[[158 147 128  99  67  54  72 116 167 200 205 191 171]
 [ 56  61  96 147 190 207 198 178 163 151 137 112  79]
 [ 79  56  61  97 148 190 206 198 179 162 151 137 111]
 [ 56  84 133 180 205 202 184 166 155 142 120  88  60]
 [ 59  91 142 187 206 200 181 164 153 139 115  82  58]
 [141 186 206 200 181 164 153 140 115  83  57  59  91]
 [ 75  55  64 102 153 194 207 196 176 161 150 135 107]
 [ 87  60  56  85 134 182 205 202 184 165 154 142 119]] ans = 205

[[4 3 7 4 7 3 4 5 8 4 3 7 3 6 5]
 [3 3 6 3 7 1 6 4 7 5 2 7 3 7 6]
 [4 4 7 5 6 4 2 2 3 6 7 3 1 5 3]
 [3 3 3 6 7 6 7 7 8 5 4 6 5 7 5]
 [3 3 6 4 7 1 6 4 7 5 3 7 3 7 6]
 [3 3 7 3 7 2 3 5 7 4 3 7 3 6 6]
 [4 4 6 3 6 3 4 5 8 3 2 7 3 5 5]
 [7 5 3 6 3 8 3 5 1 7 8 3 6 5 4]
 [3 3 6 4 6 1 4 4 7 5 2 7 2 6 6]
 [7 6 3 6 3 9 5 5 2 6 7 4 7 5 4]] ans = 3

[[156 192 125  68 125 144 114  59 132  25 120  58  99]
 [138 175 113  96 145 131 130  66 117  44 118  78 103]
 [ 96 113  98 159 168 103 155 108  94 121 119 139 119]
 [143 164 147  60 101 150 104  88 148  64 133  63  96]
 [150 184  88 121 161 117 137  60 100  34 101  96 119]
 [103  57 128 161  98 108 114 192 124 219 123 181 149]
 [ 98 124 184  41  90 162 109 108 165 107 168  52  68]
 [141 173  98 115 155 121 136  68 106  48 109  95 114]
 [192 165  62 169 128  97 108 117  94  89  63 164 182]
 [ 97 118 190  38  82 164 105 116 170 117 171  54  68]
 [205 177  75 145 109 109  93 114 108  76  66 147 178]
 [ 92  56 144 141  93 118 114 187 134 216 137 162 132]] ans = 120

[[6420 6588 5347 5521 6674 6638]
 [3918 6670 6958 7834 2773 7241]
 [7973 6674 5014 4021 9223 5584]
 [6358 5447 5763 7228 5831 6897]
 [6828 7245 6948 6780 5537 6988]
 [8301 6765 5899 6004 7819 6203]
 [6414 6230 4835 4945 7216 6474]
 [6330 5792 6884 6639 6054 6014]
 [3943 6476 6224 7421 3805 7460]] ans = 5521

[[7082 4674 2359 6540 5386 5604]
 [3853 5444 3527 5053 5363 6184]
 [4401 5579 3077 5930 5690 3833]
 [3825 5244 4294 5076 6194 5055]
 [4191 2000 1858 7886 3478 5126]
 [1136 4691 4098 6502 3742 2802]] ans = 6540

[[52 55 54 42 43 57 47 50 51 48 41 47 49]
 [41 58 64 42 17 75 39 53 30 48 21 39 43]
 [51 51 51 52 52 50 51 50 51 48 52 51 51]
 [43 49 57 68 58 41 60 44 61 48 65 55 51]
 [43 58 71 79 54  5 76 38 72 48 73 61 48]
 [48 49 52 64 54 44 56 49 49 48 60 54 51]
 [42 53 64 75 55 23 68 40 65 48 71 58 50]
 [43 57 69 79 53 10 74 38 68 48 72 61 48]] ans = 41
---
[-0.073 -0.093  0.097 -0.181 -0.040]	-0.040, -0.073

[ 0.139  0.196  0.113  0.082  0.122 -0.128]	-0.128, 0.139

[ 1.8 -0.8  1.4 -0.8 -1.0  1.3]	1.3, 1.8

[[-228.9   26.0   54.0   62.8   -8.2  101.7]
 [  13.5  -15.0  -34.4 -179.5  -47.8 -236.3]
 [-152.1 -169.3  142.4  179.1  154.0  -59.3]]	101.7, -152.1

[[ 0.33 -0.64 -0.93 -0.62 -1.32 -1.75  0.14]
 [ 0.94 -1.15 -0.42 -1.70 -0.33 -0.47  1.12]
 [-0.61  1.35 -0.37  1.71 -0.60 -0.88 -1.55]]	0.14, -0.61

[ 1.00 -0.17 -0.42 -1.28]	-1.28, 1.00

[ 135.187 -131.177  124.431  138.617  143.525  136.991]	136.991, 135.187
---
[[ 35  41 -77  28]
 [ -2 -40  46  47]
 [-85 -46 -40 -74]] out -46

[[ 32  -8   2 106 -38]
 [ 41  -7  45  81 -17]] out -7

[  90 -102   14  -35  109  -83   22] out -102

[-32  34 -98 -53 -20 -92  85] out 34

[[ -22   99   27    0   -4]
 [  -7 -115  -30   13   23]
 [  20   -2    0   23  -18]] out -2

[[  21   -8   27 -115]
 [   1   15    2   -4]] out 15

[[ 54 -45  48  26]
 [-96 -50  32  40]
 [-60 -95  21 -77]] out -95

[-42  62  -9 -13 -91  13  31] out 62
---
0.052,0.023,0.197,-0.203,-0.113,-0.055,0.188 gives -0.113
-1.63,-1.53,1.35,1.56,-0.38 gives 1.35
-13.94,-10.86,-18.31,18.42,7.32,5.00,6.93 gives 7.32
-0.520,7.279,14.685,-13.596 gives 7.279
-77.66,-35.78,-74.93,-81.68,-24.73,139.14,-111.04 gives -24.73
7.4,14.5,-18.7,-7.7,-1.3,19.0,15.5 gives -1.3
2.3,9.2,-8.8,9.4,1.3,13.2,-18.7 gives 1.3
1.301,1.173,1.711,0.473,1.677,-1.119 gives 0.473
-173.6,90.8,70.5,93.8 gives 90.8
-62.66,-186.66,-48.27,120.04,40.60 gives -48.27
---
[   8 -108   27   71  -33   35] value -33

[[-19  15 -89 -52 -49 -97 -45]
 [ 22 -60  13  -9 -54  16 -24]] value -97

[ 35 -13 -21 -80 -96 -92] value -96

[  0  -7 -23  86 -90  69 -43] value 69

[[ -51  -35   12    8]
 [  86 -109   26   80]] value 12

[[-32  22  -3   2  22  26 -40]
 [-37  46  -3 -25  96  39 -51]] value 26
---
51	195	7	185	75 -> 51, 75

1932	9741	7077	6052	4037
1606	9449	7238	6536	4633
-> 1932, 4633

4738	5409	8577	7874	5008	2378 -> 4738, 2378

2800	7651	7807	6788 -> 2800, 6788

1504	2120	1421	9457 -> 1504, 9457

76	28	18	72
29	3	36	38
61	77	76	41
-> 76, 41

-10	-18	44	-45	-6	-14 -> -10, -14
